Below is a small trained network, with its code and all its weights. Each question gives an input and a class and asks what happens when units are switched off, that is, made to give their printed mean instead of their output.

import numpy as np


def w(rows, s, z=0):
    codes = np.array(rows[::2]) - 128.0
    scale = np.full(codes.shape[1], s)
    scale[-1] = z or s
    return codes * scale


def norm(h):
    return h / np.sqrt((h * h).mean(-1, keepdims=True) + 1e-5)


def f(y):
    return y / 2 * (1 + np.tanh(0.7978845608 * (y + 0.044715 * y**3)))


def log_softmax(a):
    a = a - a.max(-1, keepdims=True)
    return a - np.log(np.exp(a).sum(-1, keepdims=True))


def net(x, mask):
    res = np.array(x, float).reshape(1, 7) / 4 @ E
    u = 0
    for l in range(4):
        y = f(norm(res) @ A[l][:, :-1].T + A[l][:, -1])
        res = res + np.where(mask[u : u + 4], y, B[l][:, -1]) @ B[l][:, :-1]
        u += 4
    return log_softmax(norm(res)[-1] @ U[:, :-1].T + U[:, -1])


A, B = {}, {}
E = w([
[142,80,111,74,71,153,198,141,80,184,37,115],'x0',
[178,41,214,147,112,187,134,101,102,85,91,186],'x1',
[32,178,81,156,100,97,32,212,5,185,109,205],'x2',
[197,76,124,130,110,113,185,153,100,165,146,116],'x3',
[80,162,234,96,66,148,116,113,100,100,85,198],'x4',
[162,106,191,100,133,116,131,171,172,61,132,131],'x5',
[106,132,26,144,128,219,126,84,88,172,229,189],'x6',
],0.0012)
A[0] = w([
[120,67,189,71,40,219,181,65,147,85,70,190,51],'L0N1',
[142,104,99,86,153,41,190,150,197,133,23,14,2],'L0N2',
[68,201,50,121,157,124,102,71,139,102,192,168,13],'L0N3',
[6,199,60,83,156,127,79,89,186,171,167,117,31],'L0N4',
],0.0019,0.00047)
B[0] = w([
[170,130,91,98,149,72,73,78,187,220,99,31,200],'L0N1',
[230,105,137,37,84,158,111,103,79,254,87,81,247],'L0N2',
[163,172,93,94,120,173,140,132,86,204,75,76,165],'L0N3',
[95,145,51,82,56,200,130,160,69,138,128,97,196],'L0N4',
],0.0029,0.0012)
A[1] = w([
[200,153,122,168,160,82,135,97,204,82,152,49,211],'L1N1',
[175,77,134,74,71,125,176,78,106,117,124,74,255],'L1N2',
[65,172,107,169,90,110,134,157,107,81,138,138,162],'L1N3',
[103,130,253,80,99,124,139,154,140,116,72,210,104],'L1N4',
],0.0027,0.00061)
B[1] = w([
[145,139,136,187,3,178,167,43,77,105,119,128,223],'L1N1',
[172,140,66,118,89,120,56,196,183,166,98,178,252],'L1N2',
[37,107,155,34,96,105,93,178,111,17,42,240,148],'L1N3',
[201,125,104,236,27,172,101,51,29,142,186,29,173],'L1N4',
],0.0026,0.0018)
A[2] = w([
[113,179,162,110,104,167,135,101,204,5,150,73,121],'L2N1',
[185,107,102,175,150,143,167,87,218,32,200,143,1],'L2N2',
[134,55,132,95,88,119,145,136,87,200,69,180,197],'L2N3',
[109,142,98,140,67,137,71,196,21,110,67,126,170],'L2N4',
],0.0025,0.00052)
B[2] = w([
[138,93,5,160,114,213,224,200,17,214,92,147,149],'L2N1',
[143,75,178,177,162,153,183,219,24,30,159,251,151],'L2N2',
[73,187,76,120,217,164,172,157,137,141,247,69,217],'L2N3',
[188,195,158,185,59,114,158,124,118,73,208,93,250],'L2N4',
],0.0022,0.0017)
A[3] = w([
[155,91,79,183,113,122,195,208,105,153,239,148,254],'L3N1',
[142,65,79,165,223,110,211,204,80,126,206,165,208],'L3N2',
[196,76,104,151,133,237,231,1,209,118,144,162,40],'L3N3',
[56,101,133,177,181,193,88,74,117,81,158,227,193],'L3N4',
],0.0024,0.0005)
B[3] = w([
[62,122,160,153,115,221,172,114,93,72,5,132,224],'L3N1',
[110,151,224,131,189,224,229,156,130,115,3,195,167],'L3N2',
[66,156,196,207,134,33,28,134,71,100,168,121,253],'L3N3',
[163,106,104,120,160,77,172,100,220,243,122,46,152],'L3N4',
],0.0029,0.0018)
U = w([
[41,219,29,108,101,209,155,170,70,156,148,127,160],'0',
[210,92,224,234,44,95,72,59,100,82,166,77,160],'1',
[225,88,92,27,129,89,142,150,206,231,76,45,127],'2',
[49,176,154,91,128,42,61,204,128,34,159,191,100],'3',
[108,29,136,2,230,43,181,116,224,30,230,191,2],'4',
[95,67,185,191,231,215,241,174,116,45,58,230,133],'5',
[76,94,111,141,233,114,77,63,230,184,185,157,98],'6',
],0.0055,0.0059)

Each question gives the input, the list of numbers given to net, and the class t.
The units are the neurons (one row each of A and B). Each row of codes is followed by its name. A weight is (code - 128) times the scale printed after its matrix; where a second scale follows, it is the last column's (A, B and U).
mask holds one flag per neuron, layer by layer. A switched-off neuron (its flag False) gives its mean, the last column of its row in B, instead of its output. The means were averaged over made-up inputs and are rounded, as every weight is.
A unit's drop is (log p(t) with every unit on - log p(t) with that unit switched off) / (log p(t) with every unit on - log p(t) with every unit switched off).
The circuit of an input: a set's keep is (log p(t) with only the set's units on - log p(t) with every unit switched off) / (log p(t) with every unit on - log p(t) with every unit switched off). Starting from the 12 units with the biggest drops (on a tie, the unit counted first), units are removed one at a time, each time the one whose removal leaves the highest keep (on an exact tie, the one counted first), for as long as the keep stays at least 0.8.
units of the circuit, in order: the units of the circuit, biggest drop first
unit that matters most: the unit with the biggest drop
k most important neurons: the k neurons with the biggest drops, biggest first
top k neurons in layer l: the k neurons of layer l with the biggest drops, biggest first
drop of u: that unit's drop, to one decimal
input [4,0,-8,-5,-4,0,3], class 1: 2 most important neurons => (L3N3 L1N1)
input [-2,1,-4,-4,-6,3,2], class 5: unit that matters most => L2N2
input [6,6,2,4,-7,8,1], class 5: 2 most important neurons => (L3N2 L2N3)
input [-5,1,1,-3,2,7,-1], class 5: 3 most important neurons => (L2N1 L0N2 L2N2)
input [5,3,-5,-4,-4,1,8], class 5: 3 most important neurons => (L2N2 L0N2 L3N2)
input [-5,-4,2,-7,-3,5,-2], class 0: 2 most important neurons => (L2N1 L3N3)
input [-1,0,-5,1,-6,3,4], class 5: units of the circuit, in order => (L2N2 L3N2)
input [-7,-1,-5,2,4,8,3], class 5: units of the circuit, in order => (L2N1 L3N2)
input [-3,-3,4,-2,-3,8,-6], class 1: top 2 neurons in layer 2 => (L2N3 L2N4)
input [1,-2,-7,1,-2,0,-2], class 1: 2 most important neurons => (L1N1 L3N3)
input [7,6,-2,5,-5,-5,6], class 5: 2 most important neurons => (L3N2 L0N2)
input [-8,-1,-5,-6,6,4,-1], class 5: 4 most important neurons => (L2N2 L2N1 L0N2 L2N4)
input [4,4,-2,0,3,-7,-2], class 2: 4 most important neurons => (L0N1 L1N2 L2N4 L2N2)
input [-3,-7,-8,5,-2,4,0], class 1: units of the circuit, in order => (L1N1)
input [0,8,1,1,4,-8,0], class 6: top 2 neurons in layer 3 => (L3N1 L3N4)
input [4,-3,1,-5,8,3,0], class 1: 2 most important neurons => (L1N4 L2N4)
input [2,1,-2,-3,2,5,8], class 6: top 2 neurons in layer 1 => (L1N4 L1N1)
input [5,7,0,-8,8,-5,-1], class 1: 2 most important neurons => (L1N4 L0N2)
input [2,2,6,-6,8,6,4], class 1: top 2 neurons in layer 1 => (L1N4 L1N2)
input [6,1,-5,-1,7,1,8], class 6: top neuron in layer 2 => (L2N4)
input [-1,3,-2,-4,7,-6,7], class 6: top 2 neurons in layer 3 => (L3N4 L3N1)
input [-2,7,-2,0,-2,-2,8], class 5: 3 most important neurons => (L2N2 L3N2 L0N2)
input [5,6,5,-4,-1,3,-1], class 1: drop of L1N4 => 0.7
input [-6,3,-4,-2,-6,-1,1], class 5: drop of L2N2 => 0.6
